After every row comes one of two labels: whether the row has a hidden trait. Each part has its own trait and labels.
(in the rows, 128 means zero)
[120 131 130 140  97 162 140 120 128 148 157 114 173 125 143 128 127 136
  81 128 165 160 169  91]	Y
[127 174 166 120 122 163  56 133 131 151 128 121 147 117  97 135  88 132
  99 142 149 165 141 122]	Z
[135 156 183 127 142  89  11 147 144 147 136 137 130 111  97 144  86 118
 142 141 140 139 131 139]	Z
[129  57 101 152 120  51 210 121 140 127 175 136 128 129 189 140 162 115
 166 112 163  83 144 129]	Y
[119 131 106 139  95 195 174 116 124 139 152 115 173 129 151 123 146 141
  85 123 155 149 154  92]	Y
[120 121 123 138  96 183 171 117 125 143 150 112 164 128 159 124 135 143
  85 125 148 162 157  88]	Y
[122 157 140 136 103 181  95 126 124 147 137 116 157 123 119 128 109 143
  79 134 149 169 148  97]	Z
[128  64 100 147 120  77 219 119 136 125 170 133 129 130 188 136 164 122
 165 113 156  92 137 127]	Y
[120 107  93 136  98 189 255 109 121 130 148 115 158 134 162 119 151 141
  91 120 148 142 149  95]	Y
[122 148 136 133 104 177 113 122 128 151 134 116 167 123 120 127 114 141
  82 133 156 166 154  96]	Z
[121 136 120 140 104 178 142 121 128 147 151 113 169 124 140 122 123 141
  78 128 156 161 162  90]	Z
[122  74  92 149 104 136 227 110 128 126 173 122 150 134 185 126 171 132
 113 116 162 118 151 101]	Y
[122 158 146 133 105 181 118 127 129 148 139 116 170 121 120 132 110 140
  86 132 152 167 153  81]	Z
[123  64  68 152 114 109 231 118 130 122 164 126 134 134 183 130 164 127
 135 112 150 103 142 117]	Y
[121  79  90 150  98 146 232 110 127 130 172 119 157 134 180 125 169 136
 112 116 158 124 153 101]	Y
[136  61 145 156 133   6 137 135 159 142 188 145 131 113 177 159 129 100
 190 119 185  86 143 135]	Y
[139 117 169 133 146  13  41 145 146 137 144 145 119 114 107 152  97 109
 178 132 143 107 125 152]	Z
[126 156 159 133 111 152  78 135 132 155 141 122 166 116 111 136  97 133
  97 136 154 166 149 112]	Z
[123  64  85 148 108 110 233 113 131 122 170 124 143 136 184 129 172 126
 140 112 162 105 143 117]	Y
[133 183 175 112 144 132  12 143 135 138  95 134 123 119  80 133  79 121
 133 144 115 131 122 140]	Z
[136  68 133 144 141  24 152 135 145 125 155 148 113 122 154 143 133 107
 186 121 147  89 128 148]	Y
[121 138 122 140  97 177 150 122 129 148 150 113 170 127 151 129 130 141
  80 126 146 162 159  90]	Y
[126 156 165 136 109 151  79 135 139 159 151 120 168 114 119 140  92 132
  91 135 157 168 157 102]	Z
[133  75 123 147 135  40 147 131 143 126 166 143 120 124 166 145 145 103
 183 119 154  81 131 145]	Y

Part 2:
[126 127 120 130 125 113 126 148 127 134 125 121 135 122 148 137 128]	QS
[126 135 171  86 106 121 204 106 105 115 136 141 125 151 146 165 117]	QS
[121 128 127 131 123 108 124 173 134 158 110 104 125 108 135 140 138]	QS
[130 134 164  87 117 142 206  63  98  82 153 168 131 180 116 135 113]	HD
[123 135 144 138 126 134 104 168 124 132 124 106 122 119 152 120 124]	HD
[124 128 158 111 120 115 154 111 136 163 121 121 106 130  95 161 139]	QS
[125 122  90 176 151 123   2 167 175 170 100  91 130  75  95  94 149]	QS
[125 139 187  79 106 133 226  87  94  98 150 156 116 181 129 156 116]	QS
[123 131 129 150 136 136  71 158 137 146 119 107 118 114 113 100 136]	HD
[126 126 106 160 145 134  45 152 147 143 117 108 129 105 104  92 140]	HD
[126 130 109 159 138 136  39 178 129 132 120 106 139 102 143  85 128]	HD
[129 135 173  79 112 140 225  74  87  82 159 167 128 184 131 145 111]	HD
[123 127 118 132 125 110 118 166 131 144 114 112 132 111 143 136 133]	QS
[126 130 169  89 109 116 227 103 130 143 128 135 109 151 118 186 130]	QS
[121 131 117 133 125 115 100 171 130 135 115 111 150 105 160 131 129]	HD
[128 133 203 112 117 135 214 117 131 175 144 113  48 172  94 165 133]	QS
[117 133 128 126 122 110  97 165 133 137 108 112 145 107 139 136 133]	QS
[131 135 187 108 119 148 196  95 116 134 158 138  84 184 121 143 116]	QS
[121 137 161 107 117 119 141 121 119 117 121 130 123 129 130 141 125]	QS
[119 133 117 139 126 120  84 182 128 129 114 109 154 102 166 123 128]	QS
[124 123  96 149 141 121  56 135 166 160 105 114 130  97  70 111 149]	QS
[128 121  98 139 131 116 103 149 150 155 112 116 131 104 121 128 141]	QS
[127 126 135 163 135 141  94 194 136 173 131  86 101 118 146 121 134]	QS
[129 125  83 179 151 139   1 165 134 122 119 112 147  92 133  62 131]	HD
[123 130 172 107 116 114 180 120 136 165 123 117  99 137 109 171 137]	QS
[123 129 149 110 119 109 154 111 135 149 118 128 120 128 103 159 138]	QS
[121 125  96 178 151 119   1 145 175 164  95  99 130  75  63  86 153]	HD
[121 130 122 123 124 109 118 147 133 139 113 121 143 114 131 135 133]	HD
[122 132 160 100 112 110 168 116 130 143 119 129 121 131 115 167 131]	QS
[118 128  93 151 129 109  35 191 135 144  94 101 174  68 153 119 136]	HD
[125 132 154 129 127 137 118 133 135 147 124 115 110 124 105 127 133]	HD
[124 125  97 136 128 110 102 158 137 134 107 118 146  97 133 130 136]	QS
[131 135 191  99 119 144 210  83 121 136 160 140  75 194 100 143 122]	QS
[129 127 163 127 124 128 169 131 129 164 135 115  93 137 117 153 133]	QS
[128 127 147 122 128 129 132 110 138 157 123 130 106 127  86 134 139]	QS
[136 128 162 113 126 145 194  77 126 124 152 143  83 169  96 138 123]	QS
[123 128 125 121 123 108 127 132 132 137 116 125 129 118 118 141 135]	QS
[129 133 142 119 125 137 132 108 111  93 133 141 136 135 137 125 117]	HD
[125 130 135 135 133 138 102 132 134 138 121 118 120 122 112 111 133]	HD
[123 132 122 135 125 122 102 168 125 125 124 113 145 111 162 126 125]	QS
